Below are the code and all the weights of a small trained network. Each question names an input and a target symbol and asks about switching units off, where a switched-off unit gives its printed mean instead of its output.

import numpy as np


def w(rows, s, z=0):
    codes = np.array(rows[::2]) - 128.0
    scale = np.full(codes.shape[1], s)
    scale[-1] = z or s
    return codes * scale


def norm(h):
    return h / np.sqrt((h * h).mean(-1, keepdims=True) + 1e-5)


def f(y):
    return np.maximum(y, 0)


def softmax(a):
    e = np.exp(a - a.max(-1, keepdims=True))
    return e / e.sum(-1, keepdims=True)


def log_softmax(a):
    a = a - a.max(-1, keepdims=True)
    return a - np.log(np.exp(a).sum(-1, keepdims=True))


def net(x, mask):
    ids = ['ΔΣβεζλτψ'.index(c) for c in x.split()]
    T = len(ids)
    res = E[ids] + P[:T]
    u = 0
    for l in range(2):
        q, k, v = (norm(res) @ M[l].T for M in (Q, K, V))
        z = softmax(np.where(np.tri(T) > 0, q @ k.T / 4**0.5, -1e9)) @ v
        res = res + np.where(mask[u], z, O[l][:, -1]) @ O[l][:, :-1]
        u += 1
        y = f(norm(res) @ A[l][:, :-1].T + A[l][:, -1])
        res = res + np.where(mask[u : u + 4], y, B[l][:, -1]) @ B[l][:, :-1]
        u += 4
    return log_softmax(norm(res)[-1] @ U[:, :-1].T + U[:, -1])


Q, K, V, O, A, B = {}, {}, {}, {}, {}, {}
E = w([
[101,205,123,97,188],'Δ',
[161,217,202,212,50],'Σ',
[206,4,223,195,167],'β',
[50,211,94,121,192],'ε',
[98,99,147,178,220],'ζ',
[168,25,5,43,17],'λ',
[170,140,73,167,171],'τ',
[101,19,85,35,192],'ψ',
],0.016)
P = w([
[250,164,134,86,182],'0',
[214,130,145,124,216],'1',
[133,183,83,137,232],'2',
[118,139,124,145,200],'3',
[76,131,140,125,165],'4',
[73,119,133,138,152],'5',
[56,106,140,144,143],'6',
[35,119,137,155,148],'7',
[26,109,145,168,142],'8',
[14,91,148,195,138],'9',
[21,117,156,190,150],'10',
[127,99,253,133,151],'11',
],0.0068)
Q[0] = w([
[181,176,83,192,186],'L0H1',
[75,174,224,85,254],'L0H1',
[173,178,159,226,180],'L0H1',
[97,115,173,174,181],'L0H1',
],0.0091)
K[0] = w([
[182,107,98,210,76],'L0H1',
[29,105,87,247,108],'L0H1',
[177,222,149,182,114],'L0H1',
[119,151,121,242,134],'L0H1',
],0.011)
V[0] = w([
[141,130,143,244,127],'L0H1',
[168,74,62,55,96],'L0H1',
[82,138,254,130,67],'L0H1',
[133,79,131,182,196],'L0H1',
],0.0099)
O[0] = w([
[86,127,200,208,115,220],'L0H1',
[254,67,138,28,17,8],'L0H1',
[84,75,211,78,106,70],'L0H1',
[190,94,81,154,208,253],'L0H1',
],0.0094,0.0062)
A[0] = w([
[144,161,128,197,169,161],'L0N1',
[99,166,163,224,80,182],'L0N2',
[107,249,172,177,34,107],'L0N3',
[113,241,161,184,85,3],'L0N4',
],0.011,0.0049)
B[0] = w([
[109,161,122,190,53,245],'L0N1',
[83,216,222,115,110,220],'L0N2',
[132,172,255,16,60,158],'L0N3',
[172,162,240,44,119,154],'L0N4',
],0.012,0.011)
Q[1] = w([
[114,171,162,208,85],'L1H1',
[157,105,86,139,253],'L1H1',
[111,112,86,155,137],'L1H1',
[36,150,202,175,112],'L1H1',
],0.011)
K[1] = w([
[55,12,45,141,110],'L1H1',
[166,181,196,76,66],'L1H1',
[93,78,192,55,189],'L1H1',
[26,121,101,145,80],'L1H1',
],0.011)
V[1] = w([
[83,105,159,61,221],'L1H1',
[193,140,113,116,226],'L1H1',
[124,67,57,83,105],'L1H1',
[115,44,10,151,159],'L1H1',
],0.011)
O[1] = w([
[131,132,94,77,245,114],'L1H1',
[128,122,5,143,86,185],'L1H1',
[73,100,119,87,85,3],'L1H1',
[30,92,109,154,123,111],'L1H1',
],0.015,0.0064)
A[1] = w([
[47,135,90,158,144,251],'L1N1',
[140,17,96,156,195,34],'L1N2',
[127,87,38,102,252,213],'L1N3',
[160,135,236,70,178,103],'L1N4',
],0.013,0.0022)
B[1] = w([
[147,54,173,81,85,254],'L1N1',
[92,152,167,7,160,163],'L1N2',
[56,135,184,30,140,202],'L1N3',
[31,118,142,135,108,206],'L1N4',
],0.017,0.0083)
U = w([
[100,218,61,102,130,55],'Δ',
[150,167,217,90,63,111],'Σ',
[186,110,154,159,126,113],'β',
[126,210,138,128,140,133],'ε',
[96,133,139,164,248,165],'ζ',
[145,95,139,115,68,254],'λ',
[131,144,83,200,65,197],'τ',
[26,57,124,47,141,129],'ψ',
],0.016,0.0096)

Each question gives the input, a string of symbols that net reads in full, and the target symbol t.
The units are the heads (4 rows each of Q, K, V and O) and the neurons (one row each of A and B). Each row of codes is followed by its name. A weight is (code - 128) times the scale printed after its matrix; where a second scale follows, it is the last column's (O, A, B and U).
mask holds one flag per unit, layer by layer, with each layer's heads first. A switched-off unit (its flag False) gives its mean, the last column of its rows in O or B, instead of its output. The means were averaged over made-up inputs and are rounded, as every weight is.
A unit's drop is (log p(t) with every unit on - log p(t) with that unit switched off) / (log p(t) with every unit on - log p(t) with every unit switched off).
The circuit of an input: a set's keep is (log p(t) with only the set's units on - log p(t) with every unit switched off) / (log p(t) with every unit on - log p(t) with every unit switched off). Starting from all 10 units, units are removed one at a time, each time the one whose removal leaves the highest keep (on an exact tie, the one counted first), for as long as the keep stays at least 0.8.
circuit, biggest first: the units of the circuit, biggest drop first
unit that matters most: the unit with the biggest drop
top k neurons: the k neurons with the biggest drops, biggest first
k most important neurons of layer l: the k neurons of layer l with the biggest drops, biggest first
drop of u: that unit's drop, to one decimal
input Δ Σ β ζ ψ β, target ζ: circuit, biggest first	L1H1
input τ ζ Δ λ β ζ ε ψ ε, target ψ: top 2 neurons	L1N1, L0N3
input λ Δ ε, target λ: circuit, biggest first	L1H1, L0N2, L1N1, L1N3
input Σ Σ Δ ψ ε ζ ζ ε, target ζ: circuit, biggest first	L1H1, L0N3
input τ Δ λ, target τ: circuit, biggest first	L1H1, L1N1, L0N2
input Δ β Δ Δ ζ Δ ζ ε Δ ψ Δ, target ψ: circuit, biggest first	L1H1, L1N1, L0N2
input ζ Σ ζ Δ β, target ζ: circuit, biggest first	L1N1, L0N3
input Δ ψ ε β, target ψ: circuit, biggest first	L0N2, L1H1, L0N4
input Δ λ ε, target λ: top 3 neurons	L0N2, L1N1, L1N3
input τ Δ ζ ψ Δ ε ψ Δ β, target ψ: circuit, biggest first	L1H1, L0N2
input β Δ Δ Δ ψ ψ β ζ, target ψ: top 2 neurons	L0N3, L0N2
input ζ Σ Δ ζ ε Δ Σ ζ Δ, target ζ: circuit, biggest first	L1H1, L0H1
input ζ τ ζ ψ ε, target ψ: circuit, biggest first	L1H1, L0N2, L1N1
input τ λ λ Δ ζ, target λ: top neuron	L1N1
input Δ Δ τ τ Δ Σ ε ζ ψ, target ζ: top 3 neurons	L1N1, L0N3, L0N4
input Δ ζ τ Δ λ Δ, target λ: 2 most important neurons of layer 0	L0N2, L0N3
input Δ ζ ζ ψ τ, target ψ: top 2 neurons	L1N3, L1N1
input ψ ψ ζ τ ζ ε ψ ε ψ ζ τ, target ψ: top 2 neurons	L1N1, L1N3
input β ζ ψ Δ ζ, target ψ: top 3 neurons	L0N2, L0N3, L1N1
input Δ ψ τ Δ ε ζ τ τ ε, target τ: most important neuron of layer 0	L0N3
input ψ τ τ Δ ψ Δ λ Δ, target λ: top 4 neurons	L1N1, L0N2, L1N3, L1N4
input ζ ζ β τ ζ Δ, target τ: top 2 neurons	L0N1, L1N3
input τ Δ β, target τ: drop of L0H1	0.2
input ζ ζ ζ β λ ζ ε Δ, target ζ: drop of L1N4	0.1
input Δ Δ Δ ζ ε, target ζ: drop of L1H1	0.2
input λ Σ ζ τ ψ ζ ζ ψ ζ ζ ψ, target ζ: drop of L0H1	-0.2
input ζ ε ζ ζ ζ ζ τ, target τ: unit that matters most	L0N1
